(in the rows, 128 means zero)
Each row has a class, written after it.
109  168  117  109  105  120  138  106  108  185  147  92  124  129  135  121  83  146  130  27  98  136  89  187  136  152  123  151  92  90  131  92  112  121  119  102  159  143  115  141  186  83  131  88  128  148  139  120  112  105  158  109  124 | Q747
133  125  149  132  119  152  152  133  139  134  156  114  108  118  119  141  100  128  105  114  124  120  140  135  131  132  125  83  134  151  96  109  119  145  135  147  142  133  175  125  110  132  142  143  137  150  127  119  135  129  129  116  138 | Q757
136  123  115  124  128  120  153  132  135  125  111  115  133  146  123  120  126  143  119  125  135  114  134  130  128  112  130  112  109  119  129  125  143  144  145  130  124  115  127  127  129  111  129  119  115  125  132  119  125  124  147  123  122 | Q366
114  122  117  136  125  130  142  132  132  130  100  115  140  146  127  118  124  151  117  119  116  130  131  122  112  108  137  120  120  116  138  117  128  133  130  132  139  101  118  128  149  114  129  124  114  134  142  135  116  137  135  133  129 | Q891
150  125  174  129  127  130  163  77  148  126  180  156  119  127  166  134  137  135  170  172  114  160  126  164  135  137  113  166  135  86  128  132  100  113  121  112  147  174  158  67  129  206  137  117  114  139  136  134  103  92  109  129  131 | Q747
160  111  157  132  103  137  145  105  125  76  140  164  116  155  129  121  71  132  130  159  140  134  82  123  139  128  119  153  103  127  125  164  164  102  139  138  98  116  109  121  106  131  130  108  106  123  109  77  106  129  117  147  120 | Q608
163  146  76  125  161  151  143  129  111  133  140  105  89  138  121  124  121  117  113  90  135  128  132  171  132  156  93  135  128  149  103  107  67  123  120  123  153  118  116  100  132  62  148  129  141  136  163  120  116  121  157  140  122 | Q163
129  127  108  146  161  120  100  143  111  147  110  125  114  155  128  136  166  152  163  165  115  139  191  119  158  126  116  160  123  144  123  169  139  122  135  137  112  148  167  111  147  145  133  133  101  111  110  108  122  135  120  131  98 | Q779
131  133  145  157  115  140  119  119  152  171  122  126  134  128  116  129  119  118  144  133  108  140  150  135  93  123  138  108  129  113  129  147  100  134  126  116  139  134  143  133  140  124  132  153  129  126  132  117  132  128  91  88  122 | Q15
103  127  136  114  115  156  154  112  127  121  125  169  184  130  143  132  136  172  153  132  129  131  132  126  151  156  121  168  166  130  138  116  103  134  159  136  138  143  156  73  202  188  138  187  120  146  124  134  81  101  91  117  110 | Q757
102  148  129  134  127  134  215  60  146  119  111  143  82  166  137  150  128  105  105  81  128  83  106  146  153  165  160  142  101  133  163  152  130  113  78  103  124  131  131  162  119  153  153  168  148  152  170  131  134  105  131  96  117 | Q15
133  109  137  99  146  118  139  151  95  121  100  96  128  162  91  139  92  143  87  156  136  62  109  110  162  127  116  114  133  170  86  137  106  134  150  132  115  109  144  131  65  131  122  144  108  129  108  118  109  143  173  109  90 | Q608
135  109  134  146  116  138  122  128  152  115  133  121  105  134  108  130  106  103  130  105  130  145  112  124  102  126  130  75  130  116  148  129  130  155  136  136  143  127  122  113  94  114  115  150  129  142  125  129  94  119  120  158  132 | Q891
111  159  157  200  106  116  110  119  103  102  142  156  115  119  160  126  100  107  167  102  125  156  121  125  148  158  131  138  134  87  112  156  122  97  136  157  168  141  146  81  164  242  143  113  112  138  121  124  133  143  131  130  106 | Q163
104  111  147  77  118  126  92  140  94  164  174  87  117  120  136  123  140  156  106  101  166  138  80  139  122  217  110  125  149  126  139  133  109  147  145  101  182  141  135  73  109  151  102  146  107  142  126  144  112  119  137  124  124 | Q779
137  133  136  151  148  139  99  152  96  94  157  170  161  130  119  145  102  124  164  164  117  127  155  102  111  105  122  156  135  104  109  150  131  116  163  139  120  134  153  130  136  128  109  93  117  81  95  82  149  125  99  143  158 | Q779
120  128  118  109  126  135  136  136  117  144  110  122  157  122  128  107  125  167  129  127  129  127  139  133  127  117  133  106  127  111  126  115  139  133  135  124  145  107  135  138  152  106  122  115  117  120  132  121  130  121  140  101  135 | Q779
133  136  143  144  118  137  119  110  135  116  114  136  113  127  129  121  116  125  135  144  126  115  119  136  128  143  134  147  116  135  92  161  121  120  107  126  129  112  106  124  165  76  139  124  127  129  124  115  122  98  108  123  96 | Q747
113  154  92  133  132  121  186  142  125  150  95  111  109  137  140  154  101  112  132  79  115  121  129  126  136  121  121  166  135  118  148  149  132  131  110  152  146  117  124  138  118  143  131  130  127  144  137  100  136  110  162  113  86 | Q891
120  145  101  154  161  115  135  145  112  131  147  172  165  127  108  99  92  120  143  149  153  144  129  111  118  134  120  145  146  120  128  138  140  101  140  108  100  119  122  145  156  206  116  110  119  72  120  91  128  111  127  96  132 | Q366
122  133  118  126  115  124  140  133  121  142  112  125  146  130  120  114  122  150  118  134  122  126  131  139  123  99  131  110  123  117  123  118  142  142  137  132  134  115  128  124  150  110  131  111  123  124  127  120  135  132  136  118  133 | Q608
132  126  114  118  117  123  161  124  130  138  105  120  144  141  130  125  113  160  125  114  122  119  126  125  130  105  130  119  122  114  133  109  140  141  141  132  123  117  127  123  137  124  130  115  113  135  138  120  119  120  145  109  124 | Q366
134  112  163  136  112  124  158  121  185  88  115  135  165  140  125  114  128  112  151  170  155  151  125  100  81  119  131  116  105  121  132  140  163  143  121  135  116  118  104  105  133  130  126  114  118  121  130  86  103  125  107  125  109 | Q891
114  124  161  139  123  108  99  122  129  112  116  148  148  113  108  117  130  146  155  138  114  135  113  127  135  132  127  142  136  134  132  104  110  102  132  101  124  140  121  113  149  125  139  130  107  83  112  101  101  145  101  152  109 | Q163
132  109  144  122  136  154  96  131  149  123  139  132  119  147  117  145  148  117  136  142  114  141  173  111  121  150  143  98  101  125  117  147  137  111  143  102  109  141  130  147  131  163  127  119  133  119  124  142  113  126  113  122  137 | Q15
108  159  132  150  123  120  143  117  135  133  152  131  123  118  126  126  122  104  140  131  132  138  121  151  121  139  122  127  124  129  130  138  124  125  138  104  139  131  140  120  140  174  132  130  137  138  122  114  105  97  133  126  122 | Q747
158  149  151  137  123  88  170  126  141  119  179  114  101  158  162  135  100  122  145  146  101  89  93  126  134  135  88  175  139  110  113  133  92  153  142  137  145  115  111  92  31  134  128  115  99  155  174  139  168  135  168  131  78 | Q891
83  115  132  162  95  142  132  99  129  116  103  139  151  132  132  130  110  135  129  127  122  179  137  133  129  111  151  113  119  112  154  154  140  83  131  114  126  113  132  122  230  170  112  128  109  105  88  89  101  104  91  154  142 | Q608
118  123  99  141  123  141  124  113  116  142  161  141  121  125  119  110  100  122  129  105  131  118  147  144  114  114  114  91  140  146  119  135  149  114  113  130  125  122  153  105  152  110  153  136  148  115  122  124  132  99  121  106  102 | Q608
97  115  154  155  142  130  101  137  117  129  112  153  148  114  133  171  129  135  154  97  105  85  181  124  87  155  143  168  99  128  103  134  112  140  134  94  149  149  152  172  126  136  122  119  149  118  99  136  128  136  86  146  134 | Q891
136  133  136  131  145  164  105  168  152  123  133  114  113  137  92  145  109  136  130  105  143  145  153  119  114  136  143  103  122  140  134  133  128  132  134  126  138  127  140  157  135  116  127  154  138  107  115  127  108  116  102  121  139 | Q15
165  113  142  129  143  127  160  101  167  87  150  148  117  183  125  148  128  121  146  105  124  152  136  107  170  136  111  146  147  154  140  144  132  142  127  141  98  150  128  126  112  94  117  143  111  105  127  116  135  102  111  169  92 | Q366
135  140  112  105  107  109  155  72  106  156  129  144  119  92  140  109  196  105  134  126  128  127  121  158  131  141  129  158  158  91  132  123  96  110  153  82  139  165  109  120  156  146  129  118  142  122  149  140  103  124  136  148  96 | Q747
154  141  129  125  105  100  160  129  179  89  120  135  92  157  137  123  116  130  166  124  112  105  138  125  145  92  98  168  80  144  140  138  151  137  116  133  109  129  110  133  74  72  157  118  115  147  157  104  154  118  141  136  94 | Q747
156  124  119  131  117  126  132  86  108  153  99  96  151  169  117  169  188  143  182  127  108  155  120  133  160  131  130  164  74  100  180  164  112  89  136  140  103  170  102  136  140  181  128  65  110  151  155  115  127  96  136  177  137 | Q366
133  132  133  118  150  142  134  132  113  98  114  129  93  163  115  133  96  114  155  155  115  118  106  109  138  129  94  166  128  131  148  157  101  112  148  159  91  143  105  126  47  111  120  124  103  113  134  90  138  114  144  157  89 | Q608
116  124  128  134  128  130  128  142  120  126  92  127  150  143  127  124  127  153  130  128  125  129  131  132  115  108  126  125  118  129  124  120  123  135  145  138  140  111  135  120  147  118  134  125  112  134  120  129  126  135  138  127  125 | Q163
137  128  113  149  121  137  64  106  69  153  137  122  80  108  107  163  178  146  132  54  102  105  136  143  181  174  132  130  124  166  112  132  105  118  166  86  145  158  101  166  133  121  140  119  150  141  144  150  112  111  120  192  143 | Q747
161  146  99  145  139  121  125  153  128  117  126  140  99  112  129  110  139  160  166  162  149  147  122  143  169  120  123  152  85  111  139  146  150  111  104  157  98  110  91  97  165  136  131  97  117  97  138  90  134  113  129  119  127 | Q779
95  147  143  152  127  147  135  124  106  145  155  164  121  80  130  141  93  117  140  108  92  124  167  138  155  140  135  64  177  136  93  125  133  118  139  130  150  137  171  140  126  211  131  144  143  127  129  111  120  107  124  127  134 | Q608
157  124  124  186  151  154  84  134  103  107  129  142  135  120  107  139  131  130  125  131  145  131  186  116  133  131  152  113  95  114  109  176  125  111  149  161  126  126  134  125  207  152  118  113  136  92  154  93  139  136  89  159  165 | Q366
149  74  118  118  109  149  105  144  100  138  165  169  110  126  120  146  171  163  172  114  155  145  121  147  160  140  119  107  131  125  106  129  115  117  151  178  114  162  149  58  183  152  144  118  137  129  100  153  88  124  105  130  150 | Q608
157  125  102  132  146  115  116  135  153  87  113  157  111  143  142  104  97  110  150  114  135  109  149  107  128  109  113  151  151  151  113  113  137  144  108  127  127  141  118  176  82  91  136  157  135  164  117  168  152  125  159  118  114 | Q163
130  123  152  132  86  142  123  99  144  119  145  145  116  180  137  118  96  127  159  91  149  119  122  143  124  180  137  125  114  65  126  179  108  138  136  144  146  136  158  149  174  48  124  143  133  134  139  156  129  124  102  105  98 | Q608
165  127  155  162  86  134  175  89  133  103  114  126  136  142  133  135  101  123  151  102  150  126  87  125  123  140  108  139  123  116  129  153  86  144  145  140  164  130  110  77  115  146  125  136  124  167  149  130  68  130  106  138  97 | Q891
95  147  131  137  111  114  105  136  142  97  131  124  109  157  134  131  133  124  151  102  137  141  98  102  121  143  126  187  122  125  173  140  158  134  128  127  121  117  79  131  174  62  115  135  109  101  125  125  128  126  119  171  94 | Q891
143  123  139  131  103  132  136  130  126  104  153  163  134  131  134  152  133  127  146  117  120  101  138  97  179  155  142  75  141  146  78  110  139  135  144  132  105  108  109  128  116  154  138  113  137  109  122  117  124  120  113  117  113 | Q15
122  135  114  122  127  129  137  141  114  139  109  133  152  129  129  117  126  170  136  130  128  126  138  127  122  116  131  132  122  115  123  122  138  133  135  129  136  103  133  137  157  113  122  113  115  119  129  117  139  120  135  107  131 | Q779
141  86  151  157  139  109  123  131  130  102  155  146  76  139  142  143  107  144  109  139  108  138  138  100  140  127  123  161  139  130  130  127  120  109  160  117  139  128  137  134  71  194  129  124  90  114  111  77  159  128  138  161  154 | Q747
106  146  152  133  130  157  138  114  142  108  153  140  127  127  140  134  69  117  114  120  116  146  116  158  113  136  116  141  112  120  122  139  131  121  123  120  128  119  148  98  149  113  133  134  140  113  121  106  127  108  123  120  121 | Q608
161  137  180  106  135  155  147  91  117  113  192  139  109  142  135  110  101  132  98  137  103  141  79  159  138  139  115  178  174  112  124  164  91  108  162  113  158  136  122  136  118  76  124  140  101  137  150  110  141  116  125  156  137 | Q747
160  106  104  125  137  99  142  157  146  164  159  125  163  153  107  160  153  118  142  160  123  106  154  143  176  68  149  76  131  132  88  135  111  135  156  158  56  154  168  114  131  152  116  152  133  116  127  127  148  149  105  88  125 | Q15
105  142  167  153  117  118  87  142  100  71  103  114  107  116  113  124  113  108  142  149  151  84  107  88  79  141  107  160  137  146  97  123  98  133  152  71  155  123  106  146  71  107  129  132  112  105  112  124  106  132  153  165  116 | Q891
132  128  71  126  118  138  187  115  141  136  122  123  99  129  125  130  96  113  115  101  146  132  90  133  122  102  104  149  117  112  183  97  160  130  111  128  145  106  62  102  164  116  133  126  123  116  151  94  153  67  168  103  142 | Q757
189  99  56  118  142  114  148  127  140  151  131  131  90  125  126  157  150  97  133  110  131  110  163  116  156  113  115  110  172  143  98  120  112  151  141  128  94  170  130  115  51  111  131  142  150  132  147  134  142  122  128  119  106 | Q366
128  100  141  135  142  141  90  119  143  132  123  172  106  115  105  134  146  86  127  162  109  140  162  128  96  120  126  120  109  124  135  136  136  120  127  93  119  142  137  111  113  148  132  151  141  95  125  125  126  139  111  134  140 | Q747
103  129  113  133  124  118  139  151  133  130  115  118  145  136  135  125  119  148  129  120  122  125  128  123  117  104  129  131  127  120  133  117  137  136  133  136  138  103  130  117  153  126  130  124  119  130  125  137  117  125  142  126  122 | Q891
153  118  109  109  123  115  129  148  165  122  124  97  118  132  134  126  98  105  152  137  124  129  127  123  130  80  87  152  120  146  144  122  122  125  93  146  113  141  134  107  69  75  144  145  129  140  134  116  121  133  154  123  105 | Q891
143  106  127  142  148  127  14  179  126  66  157  141  86  140  130  146  95  123  136  183  135  97  164  82  136  128  128  170  147  121  74  169  124  121  134  134  120  144  158  152  116  61  126  125  132  97  104  159  170  114  128  148  156 | Q608
115  131  148  139  117  121  138  108  144  139  141  136  128  95  147  127  83  128  124  113  92  128  118  152  136  113  121  116  148  143  108  110  127  133  107  122  163  132  154  108  105  135  145  140  130  148  129  119  124  86  130  131  125 | Q747
131  143  129  146  115  155  103  121  101  144  113  113  140  105  113  121  96  132  150  104  146  118  124  128  95  114  126  96  142  129  116  118  114  141  119  146  154  119  142  140  129  45  123  146  140  112  141  115  147  113  114  121  118 | Q779
149  128  128  116  131  130  136  88  119  153  110  126  110  138  122  119  153  114  131  103  112  127  127  154  136  152  102  169  100  130  133  175  100  113  153  101  113  172  104  99  122  136  126  133  119  146  170  142  108  151  128  134  82 | Q366
122  123  120  118  116  120  128  128  127  133  116  119  142  140  136  125  131  150  117  134  121  122  131  127  134  116  137  130  121  123  128  119  136  136  140  130  139  113  131  133  142  115  132  121  120  141  128  128  125  121  134  133  131 | Q747
99  169  114  138  157  92  164  141  139  133  151  142  142  117  144  132  95  134  117  182  103  108  101  152  136  106  129  150  161  135  98  110  182  161  130  150  140  122  158  84  122  147  151  108  127  138  117  113  114  89  162  123  112 | Q608
122  129  115  128  109  119  136  131  127  143  106  113  136  134  126  121  131  150  122  119  118  125  124  137  133  103  135  121  110  112  137  120  125  137  141  137  137  111  119  127  151  104  134  115  119  135  134  107  134  116  138  124  133 | Q747
163  116  157  147  116  74  116  134  141  119  148  138  138  106  96  111  168  109  152  121  135  132  139  117  162  72  116  90  148  115  96  128  122  156  124  139  111  189  127  80  125  163  125  99  130  84  113  131  184  139  135  111  102 | Q608
122  124  113  118  115  127  142  124  126  137  109  128  138  137  132  117  132  146  116  135  117  126  126  135  129  105  137  126  123  118  135  121  135  133  134  136  132  107  122  123  152  99  137  123  119  134  128  108  128  114  132  126  132 | Q747
146  151  147  114  134  165  117  136  143  100  160  149  145  130  135  117  66  115  123  113  117  151  131  123  124  139  130  127  153  121  116  103  119  125  104  119  140  119  131  126  123  129  129  161  130  119  111  118  128  118  118  115  134 | Q15
132  128  117  120  125  128  154  134  121  135  118  125  150  139  121  125  123  154  124  120  132  121  136  126  129  106  136  105  124  118  129  117  143  140  144  144  126  114  138  133  148  127  125  113  117  125  134  118  126  118  143  122  136 | Q366
149  100  144  155  127  134  99  121  136  114  136  184  88  118  116  151  162  124  140  145  123  114  166  120  115  146  129  145  112  149  92  139  130  128  148  112  125  132  146  120  138  132  150  133  149  119  121  137  103  142  104  146  124 | Q747
149  116  104  118  135  101  125  120  134  125  111  128  157  139  126  120  110  137  114  149  144  125  122  122  126  118  133  165  120  120  117  126  145  106  137  76  112  132  125  168  114  136  126  111  120  106  139  132  127  120  149  131  132 | Q366
150  134  149  137  159  149  158  113  142  95  119  181  123  126  112  147  97  106  146  131  125  108  135  113  103  132  122  159  125  133  114  135  121  128  127  135  108  136  127  143  102  142  123  140  137  118  148  108  131  107  134  132  115 | Q366
149  86  152  80  144  130  163  151  183  80  143  158  142  142  106  149  94  154  111  111  115  105  140  105  148  139  121  154  115  137  130  103  126  133  159  133  108  133  143  132  107  158  119  150  122  124  120  111  121  118  137  137  108 | Q757
157  71  149  140  132  119  158  134  172  111  120  130  105  126  130  153  88  164  122  103  119  132  129  109  128  98  115  132  92  164  122  115  158  128  159  134  94  107  132  174  60  97  122  99  123  103  96  79  148  133  136  122  103 | Q779
122  104  133  153  167  91  140  162  159  91  123  148  188  148  106  128  116  137  144  162  107  133  159  83  122  73  118  141  122  137  142  116  128  142  152  147  93  107  100  112  167  180  84  111  96  85  90  87  120  117  127  155  114 | Q891
119  123  126  132  103  139  160  124  144  127  108  118  151  138  123  117  107  150  117  126  126  127  121  130  121  108  130  113  112  120  140  107  140  138  142  134  146  108  124  121  159  121  137  129  114  138  129  121  131  117  127  120  134 | Q757
166  131  158  122  125  155  125  124  147  111  140  139  114  118  127  131  111  121  126  99  130  138  140  105  123  140  133  116  149  127  118  116  132  151  134  122  130  133  108  149  102  120  123  143  141  112  113  118  131  125  115  112  105 | Q15
153  180  113  120  163  84  128  146  117  149  150  97  143  131  130  57  153  162  112  179  148  116  104  183  131  142  98  182  122  142  128  136  65  144  127  100  121  107  140  115  79  124  119  152  115  138  142  157  158  158  152  132  80 | Q779
167  155  128  118  122  126  142  115  154  106  109  144  98  129  124  111  144  132  170  135  108  141  129  125  112  143  111  196  129  74  164  132  97  120  146  87  136  140  84  158  89  112  131  116  120  125  176  131  98  127  142  169  100 | Q891
141  137  78  113  120  103  156  163  142  122  105  103  128  187  114  154  105  106  116  104  133  121  106  164  140  151  126  153  106  118  124  152  102  117  132  108  147  98  144  125  95  105  141  147  112  162  108  112  121  125  156  148  97 | Q163
121  119  102  142  150  133  114  144  109  139  152  113  94  102  121  120  103  140  108  88  154  119  126  130  145  146  129  92  124  158  103  132  134  116  105  138  127  112  115  103  160  145  113  130  133  117  126  121  145  109  131  94  121 | Q779
158  128  116  144  113  130  134  129  144  98  119  125  120  141  130  127  162  90  152  181  135  127  164  132  128  126  118  105  117  135  98  156  119  148  128  153  125  139  124  66  110  97  142  118  131  146  100  106  115  142  93  154  105 | Q608
145  105  134  133  145  117  124  139  159  135  148  130  90  170  111  165  131  105  131  116  103  154  114  93  134  115  112  144  123  180  123  133  178  131  125  129  91  134  85  128  102  130  127  101  110  112  93  128  148  109  149  125  91 | Q15
138  141  111  142  158  132  119  158  136  119  141  141  122  107  111  108  98  136  137  138  124  111  163  140  137  146  132  104  150  123  113  122  94  128  125  129  135  112  140  160  101  139  130  142  146  116  107  119  136  106  121  129  117 | Q608
108  132  99  148  154  128  100  113  77  160  167  109  120  148  127  113  136  108  124  132  140  124  124  164  152  146  124  120  108  144  118  154  103  83  130  150  105  149  146  127  166  161  122  114  142  136  123  171  133  151  136  136  126 | Q608
115  122  143  134  142  105  164  125  153  87  132  170  145  155  115  138  72  147  119  143  120  88  124  89  124  80  138  162  135  121  141  128  170  136  153  138  104  118  145  193  144  121  114  116  127  110  123  117  143  115  151  107  140 | Q608
152  111  108  97  126  108  142  126  126  112  144  123  91  181  134  167  114  116  127  84  131  113  97  114  179  164  111  191  125  148  136  140  121  135  127  141  116  150  115  119  89  94  123  129  119  146  105  111  120  114  137  152  93 | Q747
114  127  124  115  121  133  146  119  132  134  111  121  140  135  128  118  121  144  121  137  127  130  124  136  132  110  131  109  134  120  124  117  147  139  135  134  129  126  127  108  152  114  134  125  122  127  129  128  116  122  137  108  117 | Q608
140  132  79  133  132  97  146  129  120  173  138  118  123  97  112  127  91  115  105  104  106  124  113  153  171  149  119  89  130  150  98  147  124  110  129  111  116  134  138  125  77  196  127  86  141  147  139  121  84  100  145  131  113 | Q366
129  92  142  128  141  104  135  141  111  182  128  116  98  135  105  134  125  101  85  119  99  106  97  137  112  108  134  97  143  139  97  147  118  147  163  114  121  140  110  149  64  169  103  132  101  150  82  123  160  131  171  100  121 | Q15
